Below is a small trained network, with its code and all its weights. Each question gives an input and a class and asks what happens when units are switched off, that is, made to give their printed mean instead of their output.

import numpy as np


def w(rows, s, z=0):
    codes = np.array(rows[::2]) - 128.0
    scale = np.full(codes.shape[1], s)
    scale[-1] = z or s
    return codes * scale


def f(y):
    return y / 2 * (1 + np.tanh(0.7978845608 * (y + 0.044715 * y**3)))


def log_softmax(a):
    a = a - a.max(-1, keepdims=True)
    return a - np.log(np.exp(a).sum(-1, keepdims=True))


def net(x, mask):
    res = np.array(x, float).reshape(1, 6) / 4 @ E
    y = f(res @ A[0][:, :-1].T + A[0][:, -1])
    res = res + np.where(mask, y, B[0][:, -1]) @ B[0][:, :-1]
    return log_softmax(res[-1] @ U[:, :-1].T + U[:, -1])


A, B = {}, {}
E = w([
[225,187,141,24,199,105,223,152,163,50,133,57],'x0',
[173,135,101,222,232,81,114,27,123,109,20,142],'x1',
[184,47,165,70,216,105,55,161,27,250,190,100],'x2',
[154,187,238,131,136,184,10,37,219,136,170,80],'x3',
[117,110,122,111,126,128,152,116,155,159,105,119],'x4',
[151,95,251,123,2,74,206,25,54,101,110,123],'x5',
],0.0062)
A[0] = w([
[90,162,75,140,165,182,102,157,144,187,106,140,148],'N0',
[169,83,137,103,128,128,37,172,72,196,90,139,106],'N1',
[80,103,131,87,66,157,120,184,150,101,194,124,120],'N2',
[181,97,181,82,157,58,134,128,92,159,148,88,161],'N3',
[128,157,114,183,194,107,108,86,111,77,84,159,131],'N4',
[95,94,133,76,47,189,105,161,124,151,169,159,129],'N5',
[168,73,143,115,175,155,101,143,59,195,128,98,10],'N6',
[121,188,48,146,198,122,57,155,135,134,111,143,113],'N7',
[175,114,75,157,171,95,84,73,126,120,65,151,89],'N8',
[118,81,191,126,45,55,128,53,53,122,127,162,174],'N9',
[100,79,55,148,145,74,177,204,54,133,91,159,76],'N10',
[113,126,90,153,184,232,122,170,149,138,134,157,6],'N11',
[2,39,114,234,68,178,33,102,103,183,117,224,102],'N12',
[73,161,127,54,84,152,126,177,130,136,195,117,149],'N13',
[42,162,80,201,54,184,140,104,192,61,109,191,83],'N14',
[98,151,75,148,167,185,101,178,163,167,132,164,82],'N15',
[141,85,102,191,180,40,108,41,142,126,97,125,122],'N16',
[152,138,226,158,161,235,38,65,219,159,157,77,84],'N17',
[149,77,127,169,144,115,77,138,65,215,172,116,74],'N18',
[131,159,74,143,199,129,98,206,156,132,171,80,122],'N19',
],0.0063,0.0021)
B[0] = w([
[147,145,137,170,96,184,157,125,110,144,125,114,180],'N0',
[100,125,92,125,159,106,153,73,155,88,174,87,179],'N1',
[151,125,160,146,108,39,51,165,147,165,78,90,167],'N2',
[130,119,95,137,161,136,178,98,175,104,160,93,176],'N3',
[137,121,132,147,124,83,86,159,132,143,90,106,185],'N4',
[156,150,178,152,100,104,80,161,133,143,95,112,169],'N5',
[65,138,72,157,143,63,147,115,159,127,162,56,170],'N6',
[137,149,161,146,93,177,119,115,115,126,131,109,193],'N7',
[134,149,154,142,100,88,85,182,112,191,102,116,181],'N8',
[131,137,200,195,91,220,198,75,135,174,190,128,207],'N9',
[75,163,107,43,113,133,95,89,2,98,104,194,205],'N10',
[97,190,178,204,93,167,196,84,108,162,178,116,162],'N11',
[222,18,122,93,187,181,106,135,172,62,102,163,255],'N12',
[174,135,143,150,127,81,50,168,106,173,92,143,170],'N13',
[73,112,67,116,160,24,138,101,194,89,209,95,224],'N14',
[145,165,164,163,50,189,213,81,105,132,177,121,180],'N15',
[175,173,167,172,100,77,72,197,125,194,103,138,197],'N16',
[35,141,113,33,133,133,115,83,42,128,83,223,226],'N17',
[98,89,104,125,158,61,112,107,185,66,179,84,183],'N18',
[144,147,164,163,119,192,169,110,133,107,148,117,183],'N19',
],0.0074,0.0091)
U = w([
[125,162,193,216,71,226,216,88,108,184,178,112,85],'0',
[40,138,76,137,167,36,141,104,211,81,186,67,71],'1',
[19,160,128,24,126,140,99,107,2,140,91,226,81],'2',
[184,156,169,170,109,64,49,210,128,237,82,107,96],'3',
[239,109,133,76,191,188,141,143,177,57,114,140,254],'4',
],0.0093,0.0074)

Each question gives the input, the list of numbers given to net, and the class t.
The units are the neurons (one row each of A and B). Each row of codes is followed by its name. A weight is (code - 128) times the scale printed after its matrix; where a second scale follows, it is the last column's (A, B and U).
mask holds one flag per neuron, in row order. A switched-off neuron (its flag False) gives its mean, the last column of its row in B, instead of its output. The means were averaged over made-up inputs and are rounded, as every weight is.
A unit's drop is (log p(t) with every unit on - log p(t) with that unit switched off) / (log p(t) with every unit on - log p(t) with every unit switched off).
The circuit of an input: a set's keep is (log p(t) with only the set's units on - log p(t) with every unit switched off) / (log p(t) with every unit on - log p(t) with every unit switched off). Starting from the 12 units with the biggest drops (on a tie, the unit counted first), units are removed one at a time, each time the one whose removal leaves the highest keep (on an exact tie, the one counted first), for as long as the keep stays at least 0.8.
circuit, biggest first: the units of the circuit, biggest drop first
most important unit: the unit with the biggest drop
k most important neurons: the k neurons with the biggest drops, biggest first
drop when u is switched off: that unit's drop, to one decimal
input [-1,7,-2,7,4,0], class 2: most important neuron => [N17]
input [-4,-5,-2,2,-8,2], class 3: 2 most important neurons => [N2, N5]
input [-5,5,7,5,8,-1], class 1: 4 most important neurons => [N18, N6, N1, N10]
input [-8,-7,0,-4,-8,-2], class 4: 2 most important neurons => [N12, N16]
input [4,2,6,1,-5,4], class 1: 2 most important neurons => [N12, N6]
input [-7,7,1,-2,7,-1], class 3: 2 most important neurons => [N16, N8]
input [-8,-6,3,-3,3,-7], class 4: 2 most important neurons => [N12, N9]
input [2,-4,-2,6,-2,-6], class 0: 2 most important neurons => [N10, N19]
input [4,-8,-5,-7,-6,2], class 3: circuit, biggest first => [N2, N13]
input [4,0,8,-1,-2,-7], class 1: 3 most important neurons => [N6, N18, N9]
input [3,1,-2,6,-7,-2], class 2: 2 most important neurons => [N17, N12]
input [-7,4,5,-1,8,-3], class 4: 2 most important neurons => [N12, N14]
input [-1,-8,2,-7,-7,-7], class 3: 4 most important neurons => [N2, N13, N17, N5]
input [5,4,-6,-2,-4,-1], class 1: 2 most important neurons => [N12, N14]
input [3,7,6,-5,-1,7], class 0: most important unit => N9
input [7,-2,8,8,-2,-2], class 1: circuit, biggest first => [N6, N12]
input [2,-4,-7,1,1,1], class 1: drop when N14 is switched off => 0.2
input [0,3,3,-2,-2,-5], class 0: drop when N12 is switched off => 0.1
input [4,-3,3,-5,5,-7], class 0: drop when N19 is switched off => 0.1
input [-3,0,7,-7,-1,-4], class 1: circuit, biggest first => [N18]
